Below are the code and all the weights of a small trained network. Each question names an input and a target symbol and asks about switching units off, where a switched-off unit gives its printed mean instead of its output.

import numpy as np


def w(rows, s, z=0):
    codes = np.array(rows[::2]) - 128.0
    scale = np.full(codes.shape[1], s)
    scale[-1] = z or s
    return codes * scale


def f(y):
    return np.maximum(y, 0)


def softmax(a):
    e = np.exp(a - a.max(-1, keepdims=True))
    return e / e.sum(-1, keepdims=True)


def log_softmax(a):
    a = a - a.max(-1, keepdims=True)
    return a - np.log(np.exp(a).sum(-1, keepdims=True))


def net(x, mask):
    ids = ['ΘΛΞΠΣΦΩδψ'.index(c) for c in x.split()]
    T = len(ids)
    res = E[ids] + P[:T]
    r = res
    for j in range(3):
        rows = slice(2 * j, 2 * j + 2)
        q, k, v = (r @ M[0][rows].T for M in (Q, K, V))
        z = softmax(np.where(np.tri(T) > 0, q @ k.T / 2**0.5, -1e9)) @ v
        o = O[0][rows]
        res = res + np.where(mask[j], z, o[:, -1]) @ o[:, :-1]
    y = f(res @ A[0][:, :-1].T + A[0][:, -1])
    res = res + np.where(mask[3:15], y, B[0][:, -1]) @ B[0][:, :-1]
    return log_softmax(res[-1] @ U[:, :-1].T + U[:, -1])


Q, K, V, O, A, B = {}, {}, {}, {}, {}, {}
E = w([
[74,161,120],'Θ',
[58,227,98],'Λ',
[113,11,159],'Ξ',
[94,75,178],'Π',
[46,202,56],'Σ',
[152,218,125],'Φ',
[128,152,219],'Ω',
[232,65,167],'δ',
[182,53,40],'ψ',
],0.012)
P = w([
[36,247,80],'0',
[224,223,54],'1',
[250,181,58],'2',
[246,117,85],'3',
[238,102,94],'4',
[230,94,88],'5',
[246,68,98],'6',
[246,63,102],'7',
[247,61,103],'8',
[221,104,79],'9',
],0.0023)
Q[0] = w([
[88,101,209],'head 0',
[24,101,127],'head 0',
[227,132,102],'head 1',
[2,91,169],'head 1',
[137,201,92],'head 2',
[236,103,171],'head 2',
],0.0092)
K[0] = w([
[17,255,164],'head 0',
[60,127,180],'head 0',
[73,234,120],'head 1',
[150,39,200],'head 1',
[145,127,176],'head 2',
[227,67,81],'head 2',
],0.0093)
V[0] = w([
[231,81,131],'head 0',
[97,124,206],'head 0',
[113,8,159],'head 1',
[63,107,211],'head 1',
[209,141,158],'head 2',
[115,165,179],'head 2',
],0.011)
O[0] = w([
[80,47,183,102],'head 0',
[234,132,154,48],'head 0',
[205,88,79,4],'head 1',
[203,236,124,109],'head 1',
[24,87,254,91],'head 2',
[193,209,191,106],'head 2',
],0.0085,0.0021)
A[0] = w([
[128,109,216,96],'neuron 0',
[121,108,1,178],'neuron 1',
[193,213,182,167],'neuron 2',
[190,141,92,100],'neuron 3',
[124,142,174,246],'neuron 4',
[142,151,195,254],'neuron 5',
[158,160,11,120],'neuron 6',
[185,149,153,77],'neuron 7',
[51,161,141,89],'neuron 8',
[188,168,90,52],'neuron 9',
[111,77,83,205],'neuron 10',
[172,134,254,148],'neuron 11',
],0.0082,0.0036)
B[0] = w([
[250,22,161,168],'neuron 0',
[50,67,165,255],'neuron 1',
[195,216,53,240],'neuron 2',
[155,102,10,177],'neuron 3',
[136,206,204,217],'neuron 4',
[189,222,195,223],'neuron 5',
[103,4,77,240],'neuron 6',
[253,95,79,150],'neuron 7',
[62,106,42,199],'neuron 8',
[170,85,5,182],'neuron 9',
[96,147,204,225],'neuron 10',
[192,155,184,191],'neuron 11',
],0.0053,0.0045)
U = w([
[139,167,98,71],'Θ',
[105,215,77,92],'Λ',
[198,41,90,4],'Ξ',
[231,121,96,236],'Π',
[109,120,39,94],'Σ',
[92,254,192,188],'Φ',
[200,230,187,41],'Ω',
[149,128,243,113],'δ',
[57,84,156,184],'ψ',
],0.0065,0.0046)

Each question gives the input, a string of symbols that net reads in full, and the target symbol t.
The units are the heads (2 rows each of Q, K, V and O) and the neurons (one row each of A and B). Each row of codes is followed by its name. A weight is (code - 128) times the scale printed after its matrix; where a second scale follows, it is the last column's (O, A, B and U).
mask holds one flag per unit, heads first, then neurons. A switched-off unit (its flag False) gives its mean, the last column of its rows in O or B, instead of its output. The means were averaged over made-up inputs and are rounded, as every weight is.
A unit's drop is (log p(t) with every unit on - log p(t) with that unit switched off) / (log p(t) with every unit on - log p(t) with every unit switched off).
The circuit of an input: a set's keep is (log p(t) with only the set's units on - log p(t) with every unit switched off) / (log p(t) with every unit on - log p(t) with every unit switched off). Starting from the 12 units with the biggest drops (on a tie, the unit counted first), units are removed one at a time, each time the one whose removal leaves the highest keep (on an exact tie, the one counted first), for as long as the keep stays at least 0.8.
units of the circuit, in order: the units of the circuit, biggest drop first
unit that matters most: the unit with the biggest drop
top k neurons: the k neurons with the biggest drops, biggest first
heads that matter: for each layer, one digit per head in row order, 1 if its drop is at least 0.15 and else 0, layers parted by /
drop of u: that unit's drop, to one decimal
input ψ Π δ δ Φ, target δ: heads that matter	101
input ψ Φ ψ Θ, target ψ: unit that matters most	head 1
input Φ Φ ψ Π Σ Ξ ψ δ, target ψ: heads that matter	111
input Σ Φ δ, target δ: heads that matter	001
input Θ Ξ Θ Π Λ, target Π: units of the circuit, in order	[head 1; head 2; head 0; neuron 9]
input ψ Σ Λ, target ψ: heads that matter	110
input δ ψ Θ Λ Π ψ Σ δ, target ψ: units of the circuit, in order	[head 2; head 0]
input Φ ψ Σ, target ψ: heads that matter	110
input Λ Σ Φ Π ψ, target ψ: heads that matter	100
input Φ Θ Σ Θ Σ Ω, target Ω: heads that matter	001
input ψ Π Σ, target ψ: top 3 neurons	[neuron 1; neuron 2; neuron 6]
input Ω Ω Φ, target Ω: heads that matter	101
input Θ Σ Π Φ ψ ψ ψ Φ, target ψ: heads that matter	111
input Π Π Ξ Θ, target Π: heads that matter	110
input Π δ Φ Φ Φ Φ Π, target δ: heads that matter	001
input Λ Φ Φ, target Φ: drop of head 1	0.6
input Π Λ Π Π, target Π: drop of head 1	0.8
input Π Π Λ, target Π: drop of head 0	0.4
input Θ Ω Λ Π Θ δ δ, target δ: drop of neuron 3	0.0
